Below are the code and all the weights of a small trained network. Each question names an input and a class and asks about switching units off, where a switched-off unit gives its printed mean instead of its output.

import numpy as np


def w(rows, s, z=0):
    codes = np.array(rows[::2]) - 128.0
    scale = np.full(codes.shape[1], s)
    scale[-1] = z or s
    return codes * scale


def f(y):
    return np.maximum(y, 0)


def log_softmax(a):
    a = a - a.max(-1, keepdims=True)
    return a - np.log(np.exp(a).sum(-1, keepdims=True))


def net(x, mask):
    res = np.array(x, float).reshape(1, 8) / 4 @ E
    y = f(res @ A[0][:, :-1].T + A[0][:, -1])
    res = res + np.where(mask, y, B[0][:, -1]) @ B[0][:, :-1]
    return log_softmax(res[-1] @ U[:, :-1].T + U[:, -1])


A, B = {}, {}
E = w([
[96,93,164,172,199,141,174,223],'x0',
[186,145,80,171,115,23,202,171],'x1',
[97,154,231,108,108,183,166,116],'x2',
[120,67,145,13,139,97,178,211],'x3',
[153,130,139,145,78,128,108,135],'x4',
[193,166,93,133,108,145,202,110],'x5',
[162,24,184,98,94,153,102,131],'x6',
[255,113,130,113,138,148,111,168],'x7',
],0.0079)
A[0] = w([
[214,100,118,115,175,110,137,181,96],'N1',
[203,181,195,151,244,177,204,168,251],'N2',
[215,110,160,126,2,198,133,3,236],'N3',
[118,173,133,105,141,17,55,195,214],'N4',
[92,225,67,224,220,159,157,98,209],'N5',
[170,83,142,184,116,188,86,183,196],'N6',
],0.011,0.0023)
B[0] = w([
[138,35,122,140,120,98,95,79,172],'N1',
[101,149,184,137,154,176,84,181,188],'N2',
[125,166,156,172,122,109,138,8,248],'N3',
[194,76,143,141,124,143,129,65,174],'N4',
[120,206,67,104,71,109,173,67,224],'N5',
[160,91,202,96,123,138,85,139,181],'N6',
],0.014,0.015)
U = w([
[71,209,60,92,165,156,207,213,7],'0',
[117,120,208,93,145,188,109,196,237],'1',
[206,102,17,101,135,65,160,150,54],'2',
[127,254,161,153,70,175,186,40,200],'3',
],0.008,0.0019)

Each question gives the input, the list of numbers given to net, and the class t.
The units are the neurons (one row each of A and B). Each row of codes is followed by its name. A weight is (code - 128) times the scale printed after its matrix; where a second scale follows, it is the last column's (A, B and U).
mask holds one flag per neuron, in row order. A switched-off neuron (its flag False) gives its mean, the last column of its row in B, instead of its output. The means were averaged over made-up inputs and are rounded, as every weight is.
A unit's drop is (log p(t) with every unit on - log p(t) with that unit switched off) / (log p(t) with every unit on - log p(t) with every unit switched off).
The circuit of an input: a set's keep is (log p(t) with only the set's units on - log p(t) with every unit switched off) / (log p(t) with every unit on - log p(t) with every unit switched off). Starting from all 6 units, units are removed one at a time, each time the one whose removal leaves the highest keep (on an exact tie, the one counted first), for as long as the keep stays at least 0.8.
circuit, biggest first: the units of the circuit, biggest drop first
most important unit: the unit with the biggest drop
k most important neurons: the k neurons with the biggest drops, biggest first
drop of u: that unit's drop, to one decimal
input [8,0,-8,1,0,7,8,-7], class 1: most important unit -> N5
input [2,1,5,6,6,7,8,7], class 1: 3 most important neurons -> [N5 N2 N6]
input [-2,7,5,6,-7,8,-6,5], class 1: circuit, biggest first -> [N2 N3]
input [8,0,-6,0,-2,-8,2,-7], class 2: 3 most important neurons -> [N3 N2 N4]
input [-3,-1,-3,1,-7,-3,5,4], class 2: circuit, biggest first -> [N2 N3]
input [7,-4,-7,1,-4,-1,1,-3], class 2: 2 most important neurons -> [N3 N2]
input [4,6,7,-3,-8,6,7,0], class 1: 2 most important neurons -> [N2 N5]
input [-5,6,1,8,-4,-5,-6,-6], class 2: 2 most important neurons -> [N3 N4]
input [-1,4,-3,6,1,-3,8,0], class 2: 2 most important neurons -> [N2 N1]
input [3,-8,-7,0,-1,3,-4,8], class 1: 2 most important neurons -> [N3 N2]
input [1,7,0,1,-8,4,8,-5], class 2: 2 most important neurons -> [N3 N6]
input [5,4,1,1,-2,6,2,2], class 1: drop of N2 -> 0.1
input [7,1,2,8,-1,5,-7,5], class 1: drop of N2 -> 0.7
input [4,8,1,6,1,1,-5,8], class 1: circuit, biggest first -> [N2]
input [3,-6,-3,0,7,-3,-1,7], class 1: drop of N2 -> 0.0
